Here is a tiny trained network, its code and every weight. The questions are about switching its units off for an input and a class, where a switched-off unit gives its printed mean instead of its output.

import numpy as np


def w(rows, s, z=0):
    codes = np.array(rows[::2]) - 128.0
    scale = np.full(codes.shape[1], s)
    scale[-1] = z or s
    return codes * scale


def f(y):
    return y / 2 * (1 + np.tanh(0.7978845608 * (y + 0.044715 * y**3)))


def log_softmax(a):
    a = a - a.max(-1, keepdims=True)
    return a - np.log(np.exp(a).sum(-1, keepdims=True))


def net(x, mask):
    res = np.array(x, float).reshape(1, 8) / 4 @ E
    y = f(res @ A[0][:, :-1].T + A[0][:, -1])
    res = res + np.where(mask, y, B[0][:, -1]) @ B[0][:, :-1]
    return log_softmax(res[-1] @ U[:, :-1].T + U[:, -1])


A, B = {}, {}
E = w([
[143,148,163,104],'x0',
[136,138,148,116],'x1',
[74,230,192,253],'x2',
[114,116,115,142],'x3',
[116,121,116,134],'x4',
[120,123,132,124],'x5',
[52,205,28,101],'x6',
[208,6,155,255],'x7',
],0.0069)
A[0] = w([
[104,148,109,1,242],'N1',
[96,155,206,220,106],'N2',
[191,21,85,140,31],'N3',
[170,78,94,220,254],'N4',
[125,13,178,70,48],'N5',
[69,129,95,222,141],'N6',
[116,195,103,143,40],'N7',
[158,67,115,98,236],'N8',
[81,121,148,135,95],'N9',
[162,123,33,73,95],'N10',
[40,174,139,164,77],'N11',
[131,63,124,126,18],'N12',
],0.0095,0.0046)
B[0] = w([
[1,24,135,180,254],'N1',
[77,72,90,178,201],'N2',
[162,140,116,95,202],'N3',
[158,67,219,117,250],'N4',
[210,181,83,73,188],'N5',
[99,137,147,127,176],'N6',
[125,176,23,174,145],'N7',
[148,81,165,1,213],'N8',
[216,162,123,185,124],'N9',
[127,70,178,155,177],'N10',
[133,222,115,168,170],'N11',
[179,236,106,67,139],'N12',
],0.0084,0.0086)
U = w([
[101,45,138,92,200],'0',
[74,35,156,196,229],'1',
[78,142,193,252,171],'2',
[69,177,97,196,2],'3',
[203,122,149,106,4],'4',
],0.011,0.0046)

Each question gives the input, the list of numbers given to net, and the class t.
The units are the neurons (one row each of A and B). Each row of codes is followed by its name. A weight is (code - 128) times the scale printed after its matrix; where a second scale follows, it is the last column's (A, B and U).
mask holds one flag per neuron, in row order. A switched-off neuron (its flag False) gives its mean, the last column of its row in B, instead of its output. The means were averaged over made-up inputs and are rounded, as every weight is.
A unit's drop is (log p(t) with every unit on - log p(t) with that unit switched off) / (log p(t) with every unit on - log p(t) with every unit switched off).
The circuit of an input: a set's keep is (log p(t) with only the set's units on - log p(t) with every unit switched off) / (log p(t) with every unit on - log p(t) with every unit switched off). Starting from all 12 units, units are removed one at a time, each time the one whose removal leaves the highest keep (on an exact tie, the one counted first), for as long as the keep stays at least 0.8.
units of the circuit, in order: the units of the circuit, biggest drop first
top k neurons: the k neurons with the biggest drops, biggest first
drop of u: that unit's drop, to one decimal
input [-6,-1,-5,-5,0,7,6,-1], class 1: units of the circuit, in order	(N1; N10)
input [0,-3,0,-5,-6,6,1,-5], class 1: top 2 neurons	(N1; N5)
input [-3,4,1,4,5,-8,1,-1], class 3: units of the circuit, in order	(N4; N8)
input [-2,-1,-2,1,-6,5,-4,4], class 4: units of the circuit, in order	(N1; N5)
input [-4,2,-3,3,-2,6,6,-8], class 1: units of the circuit, in order	(N1)
input [3,-5,5,4,0,7,2,-6], class 3: units of the circuit, in order	(N4; N7)
input [2,-5,6,-7,-2,-3,1,-6], class 3: units of the circuit, in order	(N4; N7)
input [5,-8,7,2,-5,-4,1,-6], class 3: units of the circuit, in order	(N4; N7)
input [-3,-5,-2,-7,-4,-2,4,-2], class 1: units of the circuit, in order	(N1; N5)
input [0,-4,8,8,-5,-6,1,-7], class 3: units of the circuit, in order	(N7; N4)
input [-3,-2,2,2,-1,0,7,-2], class 3: top 3 neurons	(N4; N7; N11)
input [2,-5,1,1,-5,-3,6,-1], class 3: units of the circuit, in order	(N4; N8)
input [6,8,-7,-7,-4,4,1,-2], class 1: top 3 neurons	(N1; N10; N3)
input [6,6,-8,-5,-1,8,-6,3], class 4: units of the circuit, in order	(N5)
input [8,-2,2,0,7,-8,0,-4], class 2: top 2 neurons	(N8; N5)
input [6,4,1,-2,-8,2,-2,-6], class 2: top 2 neurons	(N8; N4)
input [-1,-5,1,-5,-8,0,4,-2], class 3: top 2 neurons	(N4; N8)
input [-1,-4,2,2,5,4,3,-1], class 3: drop of N4	0.4
input [-6,7,-7,-7,-3,-1,5,0], class 1: drop of N10	0.5
input [4,3,3,7,-1,-7,6,-2], class 3: drop of N5	-0.1
input [-6,4,-2,-6,1,-5,-6,2], class 4: top neuron	(N1)
